Below are the code and all the weights of a small trained network. Each question names an input and a class and asks about switching units off, where a switched-off unit gives its printed mean instead of its output.

import numpy as np


def w(rows, s, z=0):
    codes = np.array(rows[::2]) - 128.0
    scale = np.full(codes.shape[1], s)
    scale[-1] = z or s
    return codes * scale


def norm(h):
    return h / np.sqrt((h * h).mean(-1, keepdims=True) + 1e-5)


def f(y):
    return y / 2 * (1 + np.tanh(0.7978845608 * (y + 0.044715 * y**3)))


def log_softmax(a):
    a = a - a.max(-1, keepdims=True)
    return a - np.log(np.exp(a).sum(-1, keepdims=True))


def net(x, mask):
    res = np.array(x, float).reshape(1, 5) / 4 @ E
    u = 0
    for l in range(2):
        y = f(norm(res) @ A[l][:, :-1].T + A[l][:, -1])
        res = res + np.where(mask[u : u + 16], y, B[l][:, -1]) @ B[l][:, :-1]
        u += 16
    return log_softmax(norm(res)[-1] @ U[:, :-1].T + U[:, -1])


A, B = {}, {}
E = w([
[165,146,155,53,140,137,164,9,132],'x0',
[130,129,128,129,126,125,131,127,126],'x1',
[175,124,63,79,78,26,54,108,126],'x2',
[128,129,132,129,130,124,127,128,131],'x3',
[148,50,153,129,167,114,115,130,87],'x4',
],0.0016)
A[0] = w([
[121,118,132,148,124,149,121,140,117,78],'L0N0',
[127,127,137,132,125,135,118,128,131,100],'L0N1',
[156,51,190,130,189,144,159,106,81,44],'L0N2',
[87,123,156,181,147,166,148,167,138,122],'L0N3',
[146,3,168,136,178,116,117,133,46,175],'L0N4',
[99,125,143,181,136,160,126,175,121,110],'L0N5',
[125,145,166,103,174,182,188,73,132,103],'L0N6',
[121,104,123,118,132,139,128,125,171,102],'L0N7',
[138,120,101,123,120,98,113,158,126,76],'L0N8',
[95,126,141,184,135,171,126,180,116,127],'L0N9',
[140,119,80,131,104,74,85,185,127,91],'L0N10',
[98,183,120,115,113,168,155,103,179,50],'L0N11',
[163,33,127,126,146,96,77,161,41,7],'L0N12',
[119,139,120,128,115,120,112,118,152,106],'L0N13',
[164,137,128,83,105,89,113,55,126,64],'L0N14',
[108,118,134,176,132,152,117,162,129,88],'L0N15',
],0.0044,0.002)
B[0] = w([
[151,133,127,91,119,103,110,82,139,116],'L0N0',
[158,136,115,116,96,120,113,100,133,118],'L0N1',
[77,128,71,105,122,211,81,165,104,178],'L0N2',
[169,138,78,44,127,62,141,129,145,183],'L0N3',
[153,25,140,156,123,119,151,129,2,252],'L0N4',
[157,147,94,47,143,91,151,89,144,167],'L0N5',
[59,126,226,181,86,88,28,83,127,224],'L0N6',
[142,134,125,135,99,113,131,122,116,119],'L0N7',
[136,132,184,149,107,170,121,145,132,138],'L0N8',
[164,151,88,39,152,88,167,86,151,183],'L0N9',
[104,122,216,189,85,202,79,132,125,208],'L0N10',
[162,100,149,185,120,25,204,76,94,161],'L0N11',
[190,156,186,163,89,19,202,90,187,203],'L0N12',
[134,114,127,144,135,165,161,148,123,128],'L0N13',
[117,140,69,55,207,126,236,217,148,201],'L0N14',
[156,141,111,60,144,120,138,75,144,143],'L0N15',
],0.0022,0.0028)
A[1] = w([
[134,72,53,69,148,130,60,177,121,134],'L1N0',
[149,92,83,121,114,102,91,191,109,112],'L1N1',
[112,56,175,175,130,172,60,133,83,148],'L1N2',
[189,150,84,108,116,59,166,96,150,97],'L1N3',
[164,78,133,195,143,115,171,70,62,76],'L1N4',
[50,222,181,164,96,144,64,114,229,110],'L1N5',
[174,66,59,63,185,171,152,161,81,89],'L1N6',
[189,80,94,88,173,98,208,178,110,80],'L1N7',
[210,90,196,66,170,111,175,91,135,177],'L1N8',
[141,218,43,80,149,139,181,148,211,55],'L1N9',
[88,198,130,195,59,229,33,184,208,5],'L1N10',
[113,198,123,63,170,122,67,115,229,138],'L1N11',
[152,231,83,106,99,71,112,157,252,150],'L1N12',
[175,62,153,238,101,72,93,120,65,112],'L1N13',
[180,145,128,248,17,131,86,191,126,96],'L1N14',
[72,138,130,209,108,164,193,110,83,93],'L1N15',
],0.0037,0.003)
B[1] = w([
[137,145,187,179,93,99,161,68,122,160],'L1N0',
[118,127,149,124,134,121,150,68,121,151],'L1N1',
[142,126,135,80,195,161,114,147,148,204],'L1N2',
[118,97,144,130,167,160,143,131,104,188],'L1N3',
[85,202,109,114,102,153,87,155,199,163],'L1N4',
[160,152,88,183,35,49,206,100,124,191],'L1N5',
[169,158,122,154,60,61,158,81,143,172],'L1N6',
[137,107,58,106,86,115,152,74,70,190],'L1N7',
[148,110,83,157,101,142,102,164,107,245],'L1N8',
[126,154,182,84,219,166,87,219,208,204],'L1N9',
[31,81,17,153,61,225,96,99,3,150],'L1N10',
[93,188,145,200,102,153,137,175,192,182],'L1N11',
[77,141,85,96,157,202,120,134,117,253],'L1N12',
[91,206,136,114,175,154,131,129,210,235],'L1N13',
[182,65,148,168,124,97,95,173,116,203],'L1N14',
[100,116,158,133,91,126,64,92,107,130],'L1N15',
],0.0037,0.0028)
U = w([
[17,252,26,8,249,248,238,248,250,166],'0',
[249,14,12,11,92,7,247,12,11,228],'1',
[7,253,241,249,7,13,237,4,233,6],'2',
[9,12,251,12,248,246,8,8,26,112],'3',
[10,17,6,248,8,249,21,214,8,109],'4',
[249,10,247,237,163,8,7,248,223,77],'5',
],0.0052,0.0023)

Each question gives the input, the list of numbers given to net, and the class t.
The units are the neurons (one row each of A and B). Each row of codes is followed by its name. A weight is (code - 128) times the scale printed after its matrix; where a second scale follows, it is the last column's (A, B and U).
mask holds one flag per neuron, layer by layer. A switched-off neuron (its flag False) gives its mean, the last column of its row in B, instead of its output. The means were averaged over made-up inputs and are rounded, as every weight is.
A unit's drop is (log p(t) with every unit on - log p(t) with that unit switched off) / (log p(t) with every unit on - log p(t) with every unit switched off).
The circuit of an input: a set's keep is (log p(t) with only the set's units on - log p(t) with every unit switched off) / (log p(t) with every unit on - log p(t) with every unit switched off). Starting from the 12 units with the biggest drops (on a tie, the unit counted first), units are removed one at a time, each time the one whose removal leaves the highest keep (on an exact tie, the one counted first), for as long as the keep stays at least 0.8.
units of the circuit, in order: the units of the circuit, biggest drop first
unit that matters most: the unit with the biggest drop
top k neurons: the k neurons with the biggest drops, biggest first
top k neurons in layer l: the k neurons of layer l with the biggest drops, biggest first
drop of u: that unit's drop, to one decimal
input [1,-2,8,0,-3], class 0: units of the circuit, in order => [L0N4 L1N12]
input [0,8,8,-6,-5], class 4: units of the circuit, in order => [L0N10 L0N9 L0N12]
input [0,6,0,-8,5], class 1: units of the circuit, in order => [L1N11 L0N12]
input [0,5,-8,8,3], class 1: top 3 neurons => [L0N3 L0N9 L0N10]
input [4,8,-7,6,1], class 3: unit that matters most => L0N12
input [-8,4,-5,1,-1], class 0: top 2 neurons => [L1N9 L0N4]
input [-3,-1,1,-1,4], class 5: top 4 neurons => [L0N10 L0N14 L0N12 L1N12]
input [0,5,4,1,1], class 5: top 3 neurons in layer 0 => [L0N10 L0N9 L0N3]
input [0,7,3,4,2], class 5: top 3 neurons => [L0N10 L1N14 L1N12]
input [-2,1,5,7,-1], class 4: top 2 neurons => [L1N10 L0N4]
input [7,-5,3,-7,-1], class 0: top 2 neurons => [L0N4 L0N14]
input [-1,0,0,5,2], class 1: top 2 neurons in layer 0 => [L0N6 L0N4]
input [0,-7,3,-7,-7], class 4: top 2 neurons => [L0N9 L0N3]
input [-8,7,-4,3,1], class 1: unit that matters most => L1N7
input [0,4,4,4,4], class 5: top 2 neurons in layer 0 => [L0N10 L0N12]
input [2,-7,-7,5,-7], class 2: top 2 neurons => [L0N6 L0N14]
input [4,7,-1,5,0], class 2: top 2 neurons => [L0N6 L0N4]
input [5,3,7,5,0], class 0: top 2 neurons in layer 0 => [L0N4 L0N11]
input [-2,7,5,7,-1], class 4: top 2 neurons => [L1N10 L0N4]
input [-6,-8,-4,1,1], class 1: unit that matters most => L1N7
input [-3,4,7,0,-5], class 4: drop of L1N10 => 0.5
input [3,-3,-2,0,-7], class 2: drop of L0N11 => 0.1
input [4,-4,4,-1,-4], class 0: drop of L0N4 => 1.5
